Here is a tiny trained network, its code and every weight. The questions are about switching its units off for an input and a class, where a switched-off unit gives its printed mean instead of its output.

import numpy as np


def w(rows, s, z=0):
    codes = np.array(rows[::2]) - 128.0
    scale = np.full(codes.shape[1], s)
    scale[-1] = z or s
    return codes * scale


def f(y):
    return np.maximum(y, 0)


def log_softmax(a):
    a = a - a.max(-1, keepdims=True)
    return a - np.log(np.exp(a).sum(-1, keepdims=True))


def net(x, mask):
    res = np.array(x, float).reshape(1, 6) / 4 @ E
    y = f(res @ A[0][:, :-1].T + A[0][:, -1])
    res = res + np.where(mask, y, B[0][:, -1]) @ B[0][:, :-1]
    return log_softmax(res[-1] @ U[:, :-1].T + U[:, -1])


A, B = {}, {}
E = w([
[90,82,129,172,177,226,144,159,222],'x0',
[236,117,150,188,222,168,95,119,8],'x1',
[157,59,138,180,199,95,231,117,176],'x2',
[66,190,122,162,55,213,85,146,89],'x3',
[115,119,174,253,32,26,172,134,104],'x4',
[161,236,212,51,143,203,214,30,142],'x5',
],0.0036)
A[0] = w([
[195,1,99,172,185,88,145,142,129,251],'N0',
[198,181,153,109,131,125,58,96,11,214],'N1',
[67,187,100,42,60,130,99,114,178,228],'N2',
[80,106,89,198,56,65,84,230,98,211],'N3',
[119,105,185,141,110,64,210,90,176,178],'N4',
[77,170,96,61,86,148,110,119,181,121],'N5',
[172,17,83,126,174,104,116,176,158,126],'N6',
],0.005,0.0014)
B[0] = w([
[102,104,76,64,161,2,97,136,77,238],'N0',
[178,183,166,134,95,24,179,72,37,226],'N1',
[116,116,95,73,156,1,110,130,69,230],'N2',
[39,34,15,24,228,54,21,214,175,254],'N3',
[190,187,198,154,68,103,189,66,78,203],'N4',
[108,110,89,73,161,34,104,139,89,191],'N5',
[72,71,55,56,188,41,66,173,130,198],'N6',
],0.0073,0.0038)
U = w([
[51,62,3,72,195,98,53,213,140,148],'0',
[124,139,184,226,91,246,139,153,216,6],'1',
[209,188,200,141,83,95,177,47,78,188],'2',
],0.0076,0.0022)

Each question gives the input, the list of numbers given to net, and the class t.
The units are the neurons (one row each of A and B). Each row of codes is followed by its name. A weight is (code - 128) times the scale printed after its matrix; where a second scale follows, it is the last column's (A, B and U).
mask holds one flag per neuron, in row order. A switched-off neuron (its flag False) gives its mean, the last column of its row in B, instead of its output. The means were averaged over made-up inputs and are rounded, as every weight is.
A unit's drop is (log p(t) with every unit on - log p(t) with that unit switched off) / (log p(t) with every unit on - log p(t) with every unit switched off).
The circuit of an input: a set's keep is (log p(t) with only the set's units on - log p(t) with every unit switched off) / (log p(t) with every unit on - log p(t) with every unit switched off). Starting from all 7 units, units are removed one at a time, each time the one whose removal leaves the highest keep (on an exact tie, the one counted first), for as long as the keep stays at least 0.8.
units of the circuit, in order: the units of the circuit, biggest drop first
unit that matters most: the unit with the biggest drop
k most important neurons: the k neurons with the biggest drops, biggest first
drop of u: that unit's drop, to one decimal
input [5,-1,7,4,-6,7], class 1: units of the circuit, in order : (N3, N0, N1)
input [5,-2,3,-6,6,1], class 2: unit that matters most : N4
input [2,8,-6,5,-7,-1], class 2: units of the circuit, in order : (N1, N3)
input [-8,-1,-6,3,-6,6], class 2: 2 most important neurons : (N1, N3)
input [-3,3,0,7,-4,-2], class 2: 3 most important neurons : (N1, N3, N6)
input [-7,-1,-6,-1,-5,3], class 2: 2 most important neurons : (N3, N1)
input [5,-6,6,-7,-6,6], class 2: 2 most important neurons : (N3, N4)
input [0,4,-5,7,-8,5], class 2: drop of N3 : 0.3
input [-7,4,-2,-6,-6,3], class 2: drop of N3 : 0.1
input [-7,0,-6,-1,-4,2], class 2: drop of N1 : 0.2
